Below are the code and all the weights of a small trained network. Each question names an input and a class and asks about switching units off, where a switched-off unit gives its printed mean instead of its output.

import numpy as np


def w(rows, s, z=0):
    codes = np.array(rows[::2]) - 128.0
    scale = np.full(codes.shape[1], s)
    scale[-1] = z or s
    return codes * scale


def norm(h):
    return h / np.sqrt((h * h).mean(-1, keepdims=True) + 1e-5)


def f(y):
    return y / 2 * (1 + np.tanh(0.7978845608 * (y + 0.044715 * y**3)))


def log_softmax(a):
    a = a - a.max(-1, keepdims=True)
    return a - np.log(np.exp(a).sum(-1, keepdims=True))


def net(x, mask):
    res = np.array(x, float).reshape(1, 5) / 4 @ E
    u = 0
    for l in range(4):
        y = f(norm(res) @ A[l][:, :-1].T + A[l][:, -1])
        res = res + np.where(mask[u : u + 6], y, B[l][:, -1]) @ B[l][:, :-1]
        u += 6
    return log_softmax(norm(res)[-1] @ U[:, :-1].T + U[:, -1])


A, B = {}, {}
E = w([
[203,198,49,135],'x0',
[89,194,48,255],'x1',
[9,97,82,122],'x2',
[152,41,150,236],'x3',
[54,108,3,92],'x4',
],0.0034)
A[0] = w([
[175,174,61,182,6],'L0N0',
[97,10,127,101,28],'L0N1',
[156,97,167,167,186],'L0N2',
[38,112,254,211,98],'L0N3',
[24,108,166,91,53],'L0N4',
[70,221,85,158,115],'L0N5',
],0.0079,0.0014)
B[0] = w([
[89,29,106,120,172],'L0N0',
[128,56,22,34,198],'L0N1',
[197,142,128,117,181],'L0N2',
[62,48,218,254,254],'L0N3',
[92,79,189,91,206],'L0N4',
[60,168,101,97,204],'L0N5',
],0.009,0.0033)
A[1] = w([
[76,252,133,204,6],'L1N0',
[105,150,70,139,94],'L1N1',
[171,82,68,223,45],'L1N2',
[67,204,24,145,128],'L1N3',
[135,254,163,55,99],'L1N4',
[185,123,82,88,43],'L1N5',
],0.0089,0.0011)
B[1] = w([
[88,42,86,78,166],'L1N0',
[128,131,104,168,159],'L1N1',
[178,96,218,132,193],'L1N2',
[182,138,7,203,254],'L1N3',
[171,211,245,76,207],'L1N4',
[195,77,157,75,164],'L1N5',
],0.011,0.0032)
A[2] = w([
[9,119,142,43,70],'L2N0',
[117,113,122,122,1],'L2N1',
[128,120,111,111,52],'L2N2',
[130,191,95,138,35],'L2N3',
[125,85,106,76,118],'L2N4',
[66,144,165,162,161],'L2N5',
],0.012,0.00094)
B[2] = w([
[5,165,123,121,253],'L2N0',
[123,126,131,136,125],'L2N1',
[135,114,118,123,128],'L2N2',
[163,142,104,166,145],'L2N3',
[128,82,89,102,184],'L2N4',
[135,68,140,89,183],'L2N5',
],0.018,0.0039)
A[3] = w([
[155,252,173,125,125],'L3N0',
[134,154,161,73,194],'L3N1',
[141,198,84,94,2],'L3N2',
[123,23,140,163,61],'L3N3',
[137,192,44,141,74],'L3N4',
[191,184,145,187,46],'L3N5',
],0.012,0.0014)
B[3] = w([
[168,254,64,68,201],'L3N0',
[63,163,63,133,174],'L3N1',
[100,164,167,236,158],'L3N2',
[175,205,239,194,254],'L3N3',
[180,186,63,244,206],'L3N4',
[2,104,127,40,186],'L3N5',
],0.009,0.0045)
U = w([
[174,82,118,61,1],'0',
[160,103,234,186,226],'1',
[160,163,35,211,150],'2',
[150,254,147,51,122],'3',
[18,93,122,84,154],'4',
],0.013,0.0038)

Each question gives the input, the list of numbers given to net, and the class t.
The units are the neurons (one row each of A and B). Each row of codes is followed by its name. A weight is (code - 128) times the scale printed after its matrix; where a second scale follows, it is the last column's (A, B and U).
mask holds one flag per neuron, layer by layer. A switched-off neuron (its flag False) gives its mean, the last column of its row in B, instead of its output. The means were averaged over made-up inputs and are rounded, as every weight is.
A unit's drop is (log p(t) with every unit on - log p(t) with that unit switched off) / (log p(t) with every unit on - log p(t) with every unit switched off).
The circuit of an input: a set's keep is (log p(t) with only the set's units on - log p(t) with every unit switched off) / (log p(t) with every unit on - log p(t) with every unit switched off). Starting from the 12 units with the biggest drops (on a tie, the unit counted first), units are removed one at a time, each time the one whose removal leaves the highest keep (on an exact tie, the one counted first), for as long as the keep stays at least 0.8.
units of the circuit, in order: the units of the circuit, biggest drop first
top k neurons: the k neurons with the biggest drops, biggest first
k most important neurons of layer l: the k neurons of layer l with the biggest drops, biggest first
drop when u is switched off: that unit's drop, to one decimal
input [5,7,-8,7,6], class 1: units of the circuit, in order -> L1N2
input [1,5,-7,-8,-2], class 2: units of the circuit, in order -> L1N3; L0N0
input [-5,-7,-5,6,4], class 0: units of the circuit, in order -> L0N1; L2N0
input [5,-2,4,8,5], class 0: units of the circuit, in order -> L2N0; L3N4
input [4,-5,-7,2,8], class 1: top 2 neurons -> L2N0; L0N5
input [2,-7,-2,1,4], class 0: top 3 neurons -> L1N5; L0N3; L0N4
input [0,-4,-4,0,3], class 0: top 4 neurons -> L1N5; L0N5; L0N3; L2N0
input [-5,6,4,-5,6], class 2: top 2 neurons -> L1N3; L0N3
input [6,2,1,-5,-6], class 2: top 3 neurons -> L1N3; L0N4; L0N0
input [-2,1,-6,-1,-4], class 3: top 2 neurons -> L0N2; L3N0
input [8,-4,8,6,-4], class 1: 2 most important neurons of layer 3 -> L3N3; L3N0
input [3,1,-2,-1,-6], class 3: top 2 neurons -> L0N3; L3N0
input [-6,4,8,0,-6], class 1: top 2 neurons -> L0N3; L3N3
input [1,1,2,-5,8], class 2: units of the circuit, in order -> L1N3
input [-5,0,-2,-3,-2], class 1: top 2 neurons -> L0N3; L0N5
input [4,-2,8,6,4], class 2: 2 most important neurons of layer 2 -> L2N5; L2N0
input [-7,3,-5,-4,1], class 1: 2 most important neurons of layer 0 -> L0N3; L0N1
input [3,-6,-1,1,-8], class 3: drop when L3N0 is switched off -> 0.1
input [6,-5,5,5,8], class 2: drop when L0N5 is switched off -> -0.1
input [4,-2,5,-2,4], class 2: drop when L1N3 is switched off -> 0.1
input [-6,4,3,6,0], class 1: most important neuron of layer 3 -> L3N3
